Below are the code and all the weights of a small trained network. Each question names an input and a target symbol and asks about switching units off, where a switched-off unit gives its printed mean instead of its output.

import numpy as np


def w(rows, s, z=0):
    codes = np.array(rows[::2]) - 128.0
    scale = np.full(codes.shape[1], s)
    scale[-1] = z or s
    return codes * scale


def f(y):
    return y / 2 * (1 + np.tanh(0.7978845608 * (y + 0.044715 * y**3)))


def softmax(a):
    e = np.exp(a - a.max(-1, keepdims=True))
    return e / e.sum(-1, keepdims=True)


def log_softmax(a):
    a = a - a.max(-1, keepdims=True)
    return a - np.log(np.exp(a).sum(-1, keepdims=True))


def net(x, mask):
    ids = ['αγδεζθλμξτφψω'.index(c) for c in x.split()]
    T = len(ids)
    res = E[ids] + P[:T]
    u = 0
    for l in range(2):
        q, k, v = (res @ M[l].T for M in (Q, K, V))
        z = softmax(np.where(np.tri(T) > 0, q @ k.T / 2**0.5, -1e9)) @ v
        res = res + np.where(mask[u], z, O[l][:, -1]) @ O[l][:, :-1]
        u += 1
        y = f(res @ A[l][:, :-1].T + A[l][:, -1])
        res = res + np.where(mask[u : u + 8], y, B[l][:, -1]) @ B[l][:, :-1]
        u += 8
    return log_softmax(res[-1] @ U[:, :-1].T + U[:, -1])


Q, K, V, O, A, B = {}, {}, {}, {}, {}, {}
E = w([
[92,127,135,225,244,155,124,108,61,88],'α',
[35,203,204,190,159,128,156,193,86,68],'γ',
[159,28,153,150,116,91,70,54,45,173],'δ',
[49,76,115,75,115,31,138,190,146,97],'ε',
[148,71,59,48,118,104,158,131,121,84],'ζ',
[214,50,124,103,99,102,138,80,105,196],'θ',
[67,53,126,127,87,195,120,123,132,237],'λ',
[195,114,78,134,184,88,232,46,86,119],'μ',
[55,96,174,141,160,52,168,141,39,148],'ξ',
[3,14,146,152,84,129,22,24,163,129],'τ',
[145,110,187,13,213,144,25,117,105,81],'φ',
[60,118,132,175,129,29,52,221,172,24],'ψ',
[185,146,88,114,96,115,102,174,120,121],'ω',
],0.016)
P = w([
[162,61,220,113,108,254,56,171,185,223],'0',
[61,114,18,164,203,129,162,112,138,155],'1',
[170,134,37,132,164,109,162,125,55,152],'2',
[152,119,34,147,171,120,159,108,74,149],'3',
[171,115,54,168,170,148,160,85,72,163],'4',
[141,103,45,142,147,119,156,94,57,144],'5',
[136,99,36,156,159,113,162,100,80,153],'6',
[186,107,58,171,166,122,163,89,44,154],'7',
[115,102,34,145,160,99,169,108,74,143],'8',
[112,122,30,136,153,94,171,101,73,149],'9',
[173,98,59,167,140,112,160,81,34,138],'10',
[110,103,55,149,135,97,167,93,47,135],'11',
],0.0069)
Q[0] = w([
[175,202,203,136,45,148,134,109,254,155],'0.h1',
[144,168,172,102,143,156,122,148,173,119],'0.h1',
],0.038)
K[0] = w([
[70,133,48,199,23,69,182,125,29,105],'0.h1',
[104,180,5,148,127,130,119,146,177,174],'0.h1',
],0.024)
V[0] = w([
[119,67,188,121,164,97,252,111,102,153],'0.h1',
[108,185,188,23,108,90,129,39,152,50],'0.h1',
],0.013)
O[0] = w([
[93,15,65,133,233,145,105,175,136,144,41],'0.h1',
[133,9,190,120,121,121,180,138,108,164,3],'0.h1',
],0.011,0.0031)
A[0] = w([
[143,123,132,68,212,96,99,119,137,133,106],'0.n1',
[160,93,99,152,69,146,113,122,139,183,5],'0.n2',
[160,113,173,169,173,5,131,114,213,128,67],'0.n3',
[136,164,64,141,150,138,130,47,134,73,132],'0.n4',
[155,113,142,97,85,130,154,241,189,126,44],'0.n5',
[125,126,149,144,111,224,229,194,158,74,29],'0.n6',
[123,134,140,180,117,114,102,221,124,83,155],'0.n7',
[101,68,106,103,134,170,139,68,174,86,180],'0.n8',
],0.012,0.002)
B[0] = w([
[155,168,112,137,92,191,117,108,81,170,172],'0.n1',
[101,206,96,107,127,59,111,146,91,141,178],'0.n2',
[28,177,139,96,117,166,140,103,93,77,142],'0.n3',
[62,124,146,88,96,121,109,165,152,145,255],'0.n4',
[114,120,107,91,157,156,145,166,164,87,135],'0.n5',
[109,91,41,174,130,152,10,101,118,147,137],'0.n6',
[133,102,114,148,163,163,138,66,103,219,156],'0.n7',
[229,149,108,111,127,125,143,110,64,141,181],'0.n8',
],0.011,0.012)
Q[1] = w([
[174,113,173,167,169,155,121,151,254,85],'1.h1',
[143,145,150,147,131,136,119,146,220,91],'1.h1',
],0.047)
K[1] = w([
[18,155,2,123,109,16,164,130,97,98],'1.h1',
[83,178,64,114,142,107,185,125,90,163],'1.h1',
],0.023)
V[1] = w([
[41,72,200,227,235,134,62,120,56,92],'1.h1',
[178,117,139,174,112,42,2,43,106,89],'1.h1',
],0.01)
O[1] = w([
[127,196,116,102,127,113,160,136,157,249,113],'1.h1',
[111,73,170,135,21,173,168,156,112,141,249],'1.h1',
],0.011,0.013)
A[1] = w([
[123,131,235,38,167,167,125,170,180,19,44],'1.n1',
[206,174,106,97,255,86,145,133,235,112,71],'1.n2',
[150,205,87,104,151,94,85,165,159,200,19],'1.n3',
[173,75,194,32,170,38,201,213,162,107,70],'1.n4',
[123,125,41,88,219,107,81,108,143,101,81],'1.n5',
[190,86,98,196,219,108,219,52,127,17,131],'1.n6',
[155,221,231,154,55,102,236,36,185,143,203],'1.n7',
[79,174,167,151,60,137,66,118,157,68,3],'1.n8',
],0.0076,0.0034)
B[1] = w([
[92,128,81,91,95,92,158,86,35,145,169],'1.n1',
[54,121,133,190,129,96,66,82,15,169,160],'1.n2',
[89,89,141,87,142,171,190,135,155,32,235],'1.n3',
[194,182,91,206,162,125,167,143,108,114,149],'1.n4',
[164,137,211,199,141,131,160,159,135,154,182],'1.n5',
[90,76,79,54,54,102,185,163,211,157,168],'1.n6',
[148,100,126,249,178,153,46,75,181,145,245],'1.n7',
[209,165,104,118,166,114,213,163,134,144,242],'1.n8',
],0.011,0.013)
U = w([
[137,122,101,77,106,122,116,3,95,104,130],'α',
[135,29,187,51,117,109,149,165,142,80,115],'γ',
[129,194,123,68,38,142,124,170,68,228,192],'δ',
[162,114,212,183,57,175,221,133,96,71,3],'ε',
[228,80,57,102,172,137,163,196,109,172,71],'ζ',
[122,82,13,134,152,199,35,131,60,13,192],'θ',
[150,115,89,89,132,152,194,29,161,146,96],'λ',
[194,181,160,115,150,129,149,233,119,77,250],'μ',
[186,223,16,169,123,123,115,71,108,138,150],'ξ',
[210,120,191,25,177,211,192,81,21,138,99],'τ',
[76,141,237,49,93,156,151,94,100,34,127],'φ',
[115,107,163,112,133,47,136,110,86,137,151],'ψ',
[142,162,66,109,99,126,172,85,65,77,94],'ω',
],0.0035,0.0045)

Each question gives the input, a string of symbols that net reads in full, and the target symbol t.
The units are the heads (2 rows each of Q, K, V and O) and the neurons (one row each of A and B). Each row of codes is followed by its name. A weight is (code - 128) times the scale printed after its matrix; where a second scale follows, it is the last column's (O, A, B and U).
mask holds one flag per unit, layer by layer, with each layer's heads first. A switched-off unit (its flag False) gives its mean, the last column of its rows in O or B, instead of its output. The means were averaged over made-up inputs and are rounded, as every weight is.
A unit's drop is (log p(t) with every unit on - log p(t) with that unit switched off) / (log p(t) with every unit on - log p(t) with every unit switched off).
The circuit of an input: a set's keep is (log p(t) with only the set's units on - log p(t) with every unit switched off) / (log p(t) with every unit on - log p(t) with every unit switched off). Starting from the 12 units with the biggest drops (on a tie, the unit counted first), units are removed one at a time, each time the one whose removal leaves the highest keep (on an exact tie, the one counted first), for as long as the keep stays at least 0.8.
circuit, biggest first: the units of the circuit, biggest drop first
unit that matters most: the unit with the biggest drop
k most important neurons: the k neurons with the biggest drops, biggest first
k most important neurons of layer l: the k neurons of layer l with the biggest drops, biggest first
input δ τ δ α δ λ, target δ: circuit, biggest first => [1.h1, 0.h1, 1.n7]
input γ ε δ δ δ λ δ ω, target λ: 2 most important neurons of layer 1 => [1.n3, 1.n7]
input ω ε δ δ γ δ ξ, target ω: unit that matters most => 1.h1
input μ δ δ δ, target ζ: 2 most important neurons of layer 1 => [1.n6, 1.n5]
input ψ δ δ, target ξ: 2 most important neurons of layer 0 => [0.n7, 0.n3]
input δ δ ξ, target δ: circuit, biggest first => [0.h1, 1.h1, 1.n7]
input ε δ δ θ γ τ μ δ α, target ψ: 2 most important neurons of layer 0 => [0.n2, 0.n5]
input γ θ θ ε δ δ δ φ τ τ δ ψ, target φ: 3 most important neurons => [0.n3, 0.n7, 1.n7]
input δ δ ζ, target δ: circuit, biggest first => [0.h1, 1.h1, 0.n4]
input δ ε τ δ τ τ α τ, target δ: 2 most important neurons of layer 0 => [0.n4, 0.n8]
input μ θ τ, target ζ: circuit, biggest first => [0.h1, 1.h1, 1.n5]
input ε τ τ τ γ γ ξ δ δ θ δ ζ, target ψ: 2 most important neurons of layer 1 => [1.n2, 1.n5]
input ε ε δ ε τ θ δ δ ζ μ μ, target ψ: 2 most important neurons => [0.n2, 1.n2]
input φ δ δ ε θ τ ε ε, target ω: 4 most important neurons of layer 0 => [0.n5, 0.n3, 0.n1, 0.n7]
input δ α τ ξ ζ μ, target δ: circuit, biggest first => [0.h1, 0.n4, 1.h1]
input α μ τ τ μ, target φ: unit that matters most => 1.n3
input φ γ γ α ξ δ γ δ δ τ μ, target λ: 2 most important neurons of layer 0 => [0.n4, 0.n5]
input δ ζ γ λ δ α, target δ: circuit, biggest first => [0.h1, 1.h1, 0.n4]
input γ τ ξ γ τ δ δ γ ζ θ ζ, target λ: 3 most important neurons => [1.n3, 0.n6, 1.n7]
input λ ε δ ψ λ θ θ, target μ: unit that matters most => 0.h1
input ξ δ γ τ τ δ δ δ, target τ: 2 most important neurons => [1.n3, 1.n5]
input δ φ ε, target ω: 2 most important neurons of layer 1 => [1.n4, 1.n1]
input θ τ δ τ ε λ δ τ, target θ: 2 most important neurons => [0.n4, 0.n8]
input γ δ τ α δ ε ε θ α ε δ ε, target λ: 3 most important neurons => [0.n6, 1.n3, 1.n7]
input ε δ α δ λ γ θ, target ψ: 3 most important neurons => [0.n2, 1.n2, 1.n5]
input ζ ε θ, target γ: 2 most important neurons => [1.n6, 0.n8]
input δ ε ω μ ε, target δ: 2 most important neurons => [1.n3, 1.n7]
input θ γ θ τ θ γ ε δ λ, target θ: circuit, biggest first => [1.h1]
input ω γ γ δ, target ω: 2 most important neurons => [1.n1, 1.n8]
input ξ ε γ λ δ ε τ τ τ ζ, target τ: 3 most important neurons => [1.n3, 1.n5, 0.n8]
